Below are the code and all the weights of a small trained network. Each question names an input and a target symbol and asks about switching units off, where a switched-off unit gives its printed mean instead of its output.

import numpy as np


def w(rows, s, z=0):
    codes = np.array(rows[::2]) - 128.0
    scale = np.full(codes.shape[1], s)
    scale[-1] = z or s
    return codes * scale


def f(y):
    return np.maximum(y, 0)


def softmax(a):
    e = np.exp(a - a.max(-1, keepdims=True))
    return e / e.sum(-1, keepdims=True)


def log_softmax(a):
    a = a - a.max(-1, keepdims=True)
    return a - np.log(np.exp(a).sum(-1, keepdims=True))


def net(x, mask):
    ids = ['ΓΘΛΠΣΦΨαβδεζημτω'.index(c) for c in x.split()]
    T = len(ids)
    res = E[ids] + P[:T]
    u = 0
    for l in range(2):
        q, k, v = (res @ M[l].T for M in (Q, K, V))
        z = softmax(np.where(np.tri(T) > 0, q @ k.T / 4**0.5, -1e9)) @ v
        res = res + np.where(mask[u], z, O[l][:, -1]) @ O[l][:, :-1]
        u += 1
        y = f(res @ A[l][:, :-1].T + A[l][:, -1])
        res = res + np.where(mask[u : u + 12], y, B[l][:, -1]) @ B[l][:, :-1]
        u += 12
    return log_softmax(res[-1] @ U[:, :-1].T + U[:, -1])


Q, K, V, O, A, B = {}, {}, {}, {}, {}, {}
E = w([
[147,149,95,164,102,249,50],'Γ',
[143,85,150,103,138,135,85],'Θ',
[142,95,162,89,134,139,74],'Λ',
[103,167,211,118,117,124,76],'Π',
[139,88,137,140,169,138,120],'Σ',
[130,84,147,145,124,128,93],'Φ',
[148,85,163,110,124,74,135],'Ψ',
[93,104,109,111,128,95,61],'α',
[75,101,102,104,116,90,82],'β',
[80,99,75,110,108,99,112],'δ',
[169,104,181,144,143,164,104],'ε',
[91,133,91,71,156,108,43],'ζ',
[78,125,113,93,121,122,61],'η',
[154,173,85,67,168,160,121],'μ',
[85,162,141,170,78,101,122],'τ',
[144,96,69,205,174,83,58],'ω',
],0.017)
P = w([
[10,2,160,90,100,218,163],'0',
[60,28,136,97,135,163,128],'1',
[89,55,130,85,149,136,106],'2',
[116,78,124,88,149,118,96],'3',
[138,96,122,81,145,99,78],'4',
[137,125,134,95,159,94,78],'5',
[138,145,135,108,174,82,77],'6',
[162,161,142,110,174,65,64],'7',
[175,184,135,116,176,53,65],'8',
[189,204,134,130,177,43,61],'9',
[172,225,143,143,181,33,62],'10',
[164,230,168,146,192,26,65],'11',
],0.0048)
Q[0] = w([
[39,96,138,158,134,161,154],'0.h0',
[122,129,212,143,70,150,171],'0.h0',
[158,105,111,135,108,190,238],'0.h0',
[124,105,123,118,195,65,2],'0.h0',
],0.0077)
K[0] = w([
[95,88,153,158,172,78,118],'0.h0',
[91,131,244,112,121,68,167],'0.h0',
[140,52,142,62,162,95,248],'0.h0',
[164,185,103,220,91,185,2],'0.h0',
],0.0084)
V[0] = w([
[47,155,197,63,163,43,114],'0.h0',
[134,67,136,163,128,163,1],'0.h0',
[33,182,47,27,11,254,140],'0.h0',
[198,240,128,212,111,151,78],'0.h0',
],0.0048)
O[0] = w([
[117,80,139,28,80,75,123,105],'0.h0',
[88,111,201,176,129,118,59,253],'0.h0',
[2,144,116,149,167,160,159,187],'0.h0',
[159,247,162,143,127,103,102,140],'0.h0',
],0.0074,0.0061)
A[0] = w([
[159,90,189,24,26,69,194,215],'0.n0',
[200,210,103,116,170,130,182,245],'0.n1',
[174,108,187,123,151,110,180,165],'0.n2',
[143,105,183,112,118,87,165,225],'0.n3',
[78,124,127,159,1,107,154,242],'0.n4',
[106,69,94,84,107,51,94,198],'0.n5',
[125,131,91,213,110,125,112,162],'0.n6',
[164,55,144,110,71,69,47,204],'0.n7',
[125,111,190,109,104,34,180,134],'0.n8',
[127,101,194,117,106,224,119,227],'0.n9',
[120,103,166,144,121,61,213,252],'0.n10',
[189,107,190,157,155,223,164,172],'0.n11',
],0.0066,0.0027)
B[0] = w([
[116,160,113,108,196,9,139,177],'0.n0',
[117,153,35,124,209,115,14,142],'0.n1',
[104,142,47,88,200,155,1,152],'0.n2',
[136,157,123,94,197,34,44,172],'0.n3',
[57,115,113,233,116,38,197,166],'0.n4',
[26,24,146,196,106,128,2,228],'0.n5',
[118,230,163,124,115,33,149,178],'0.n6',
[107,61,209,207,112,29,64,254],'0.n7',
[97,188,67,127,193,71,63,162],'0.n8',
[111,55,237,110,161,199,101,207],'0.n9',
[126,129,36,221,200,57,115,160],'0.n10',
[151,96,195,115,78,217,5,166],'0.n11',
],0.0046,0.0064)
Q[1] = w([
[103,67,165,175,186,64,43],'1.h0',
[148,79,124,97,131,113,143],'1.h0',
[95,83,132,88,134,98,106],'1.h0',
[213,195,46,69,67,209,255],'1.h0',
],0.0096)
K[1] = w([
[160,215,120,144,166,89,119],'1.h0',
[93,106,190,98,206,102,120],'1.h0',
[142,171,111,114,198,87,169],'1.h0',
[83,1,128,147,131,204,129],'1.h0',
],0.0066)
V[1] = w([
[132,109,164,221,2,116,145],'1.h0',
[157,60,65,216,149,90,170],'1.h0',
[162,132,33,159,195,86,130],'1.h0',
[70,172,149,156,111,64,159],'1.h0',
],0.0079)
O[1] = w([
[141,182,138,208,8,26,210,114],'1.h0',
[161,105,73,255,146,106,145,142],'1.h0',
[159,77,94,247,179,184,57,157],'1.h0',
[178,133,29,113,4,120,62,254],'1.h0',
],0.0085,0.0061)
A[1] = w([
[209,183,52,178,26,102,139,186],'1.n0',
[87,65,108,210,128,108,148,221],'1.n1',
[140,205,92,75,118,175,125,203],'1.n2',
[158,116,221,87,121,41,177,220],'1.n3',
[184,132,122,195,166,129,144,164],'1.n4',
[105,126,18,94,125,153,120,205],'1.n5',
[120,128,153,121,254,209,120,71],'1.n6',
[108,149,74,133,89,16,93,201],'1.n7',
[78,98,191,108,85,110,166,91],'1.n8',
[130,119,11,115,113,109,154,254],'1.n9',
[173,145,212,150,168,207,120,184],'1.n10',
[172,116,88,167,153,186,119,216],'1.n11',
],0.0078,0.0024)
B[1] = w([
[121,53,206,138,158,139,162,195],'1.n0',
[157,165,80,142,139,144,183,223],'1.n1',
[77,69,165,201,185,104,155,153],'1.n2',
[219,153,75,129,147,77,184,157],'1.n3',
[93,116,168,77,83,77,62,166],'1.n4',
[205,103,254,109,157,123,104,156],'1.n5',
[179,181,138,142,153,113,215,189],'1.n6',
[127,149,120,131,72,207,147,252],'1.n7',
[121,113,70,117,135,46,177,160],'1.n8',
[190,48,154,55,148,217,110,158],'1.n9',
[135,208,62,78,104,134,133,173],'1.n10',
[104,97,95,133,146,66,77,169],'1.n11',
],0.0076,0.016)
U = w([
[95,216,145,143,98,185,102,166],'Γ',
[138,87,171,127,157,67,163,33],'Θ',
[135,76,198,96,140,66,137,5],'Λ',
[213,178,123,21,25,99,71,171],'Π',
[156,167,100,186,229,146,199,194],'Σ',
[168,189,77,186,128,83,197,88],'Φ',
[161,106,58,175,159,152,62,134],'Ψ',
[105,224,3,169,86,120,136,137],'α',
[90,156,56,127,73,173,139,95],'β',
[160,109,51,113,136,192,190,100],'δ',
[244,169,142,121,122,93,179,116],'ε',
[8,100,188,102,138,140,88,160],'ζ',
[3,141,93,145,118,96,178,49],'η',
[172,70,231,74,223,176,111,206],'μ',
[211,81,194,92,76,197,144,167],'τ',
[168,143,236,227,102,100,139,83],'ω',
],0.0053,0.0031)

Each question gives the input, a string of symbols that net reads in full, and the target symbol t.
The units are the heads (4 rows each of Q, K, V and O) and the neurons (one row each of A and B). Each row of codes is followed by its name. A weight is (code - 128) times the scale printed after its matrix; where a second scale follows, it is the last column's (O, A, B and U).
mask holds one flag per unit, layer by layer, with each layer's heads first. A switched-off unit (its flag False) gives its mean, the last column of its rows in O or B, instead of its output. The means were averaged over made-up inputs and are rounded, as every weight is.
A unit's drop is (log p(t) with every unit on - log p(t) with that unit switched off) / (log p(t) with every unit on - log p(t) with every unit switched off).
The circuit of an input: a set's keep is (log p(t) with only the set's units on - log p(t) with every unit switched off) / (log p(t) with every unit on - log p(t) with every unit switched off). Starting from the 12 units with the biggest drops (on a tie, the unit counted first), units are removed one at a time, each time the one whose removal leaves the highest keep (on an exact tie, the one counted first), for as long as the keep stays at least 0.8.
units of the circuit, in order: the units of the circuit, biggest drop first
most important unit: the unit with the biggest drop
k most important neurons: the k neurons with the biggest drops, biggest first
top k neurons in layer l: the k neurons of layer l with the biggest drops, biggest first
input α Γ β Λ Ψ μ Σ, target Σ: most important unit : 1.n6
input ε Π β Θ δ Φ Γ Σ ζ δ μ, target Σ: units of the circuit, in order : (1.n6 1.h0 0.n1)
input Θ Γ η, target ζ: units of the circuit, in order : (1.h0 1.n1 1.n6)
input τ τ Γ, target ω: 2 most important neurons : (0.n4 1.n0)
input ε δ Ψ Σ Ψ β μ ζ Γ η, target ζ: units of the circuit, in order : (0.h0 1.h0 1.n1 1.n6)
input δ ω ζ α α, target ω: units of the circuit, in order : (1.h0 0.h0 0.n7 0.n6)
input ζ ζ Σ μ Ψ β, target Ψ: 3 most important neurons : (0.n0 0.n8 0.n3)
input δ Σ Σ η Γ β Γ, target Γ: 2 most important neurons : (0.n7 0.n5)
input τ α β, target τ: 3 most important neurons : (0.n4 1.n9 1.n0)
input Ψ Σ Ψ η τ δ Φ η ω α ε Θ, target ω: units of the circuit, in order : (1.h0 0.n7 0.h0)
input Π α Ψ Ψ ω β Λ, target ω: top 4 neurons in layer 0 : (0.n6 0.n5 0.n7 0.n9)
input τ ζ η Φ ζ, target τ: 4 most important neurons : (0.n4 1.n0 1.n9 1.n7)
input Λ Π δ Ψ Φ ζ Θ Ψ μ, target μ: 2 most important neurons : (1.n5 0.n1)
input β Π η, target Π: units of the circuit, in order : (1.h0)
input η ε ε Σ Φ ζ, target ζ: top 2 neurons in layer 0 : (0.n9 0.n5)
input β δ Σ, target Σ: 2 most important neurons : (0.n5 1.n6)
input Σ Θ Ψ Π ω ε β, target ω: top 2 neurons in layer 1 : (1.n0 1.n10)
input β ζ Ψ Π β Σ, target Π: 2 most important neurons : (0.n5 1.n0)
input Λ ε ε Π Ψ, target Ψ: 2 most important neurons : (0.n0 0.n8)
input Σ Ψ Π Ψ Π Θ Ψ η β ζ, target Ψ: 2 most important neurons : (0.n0 0.n9)
input Ψ Ψ ζ α Ψ ω, target ω: most important unit : 0.h0
input η ω Γ ω Π η τ τ ω ζ Θ, target Ψ: units of the circuit, in order : (0.h0 1.h0 0.n6)
input Θ Φ η Σ Θ η μ Θ Ψ η ζ, target Ψ: 2 most important neurons : (0.n0 0.n8)
input Φ δ τ, target τ: 2 most important neurons : (1.n0 1.n9)
input ζ η Σ Ψ Ψ τ Σ, target τ: top 3 neurons in layer 1 : (1.n0 1.n9 1.n7)
input Ψ Φ μ α β β Ψ δ Λ ζ Σ, target Ψ: top 2 neurons in layer 1 : (1.n11 1.n0)
input Θ η ε Ψ ε ζ Π Ψ δ Γ Γ, target Γ: 2 most important neurons : (1.n10 1.n0)
input Λ Ψ Ψ μ β ε, target μ: most important unit : 0.n5
input α ε η, target η: 2 most important neurons : (1.n8 0.n5)
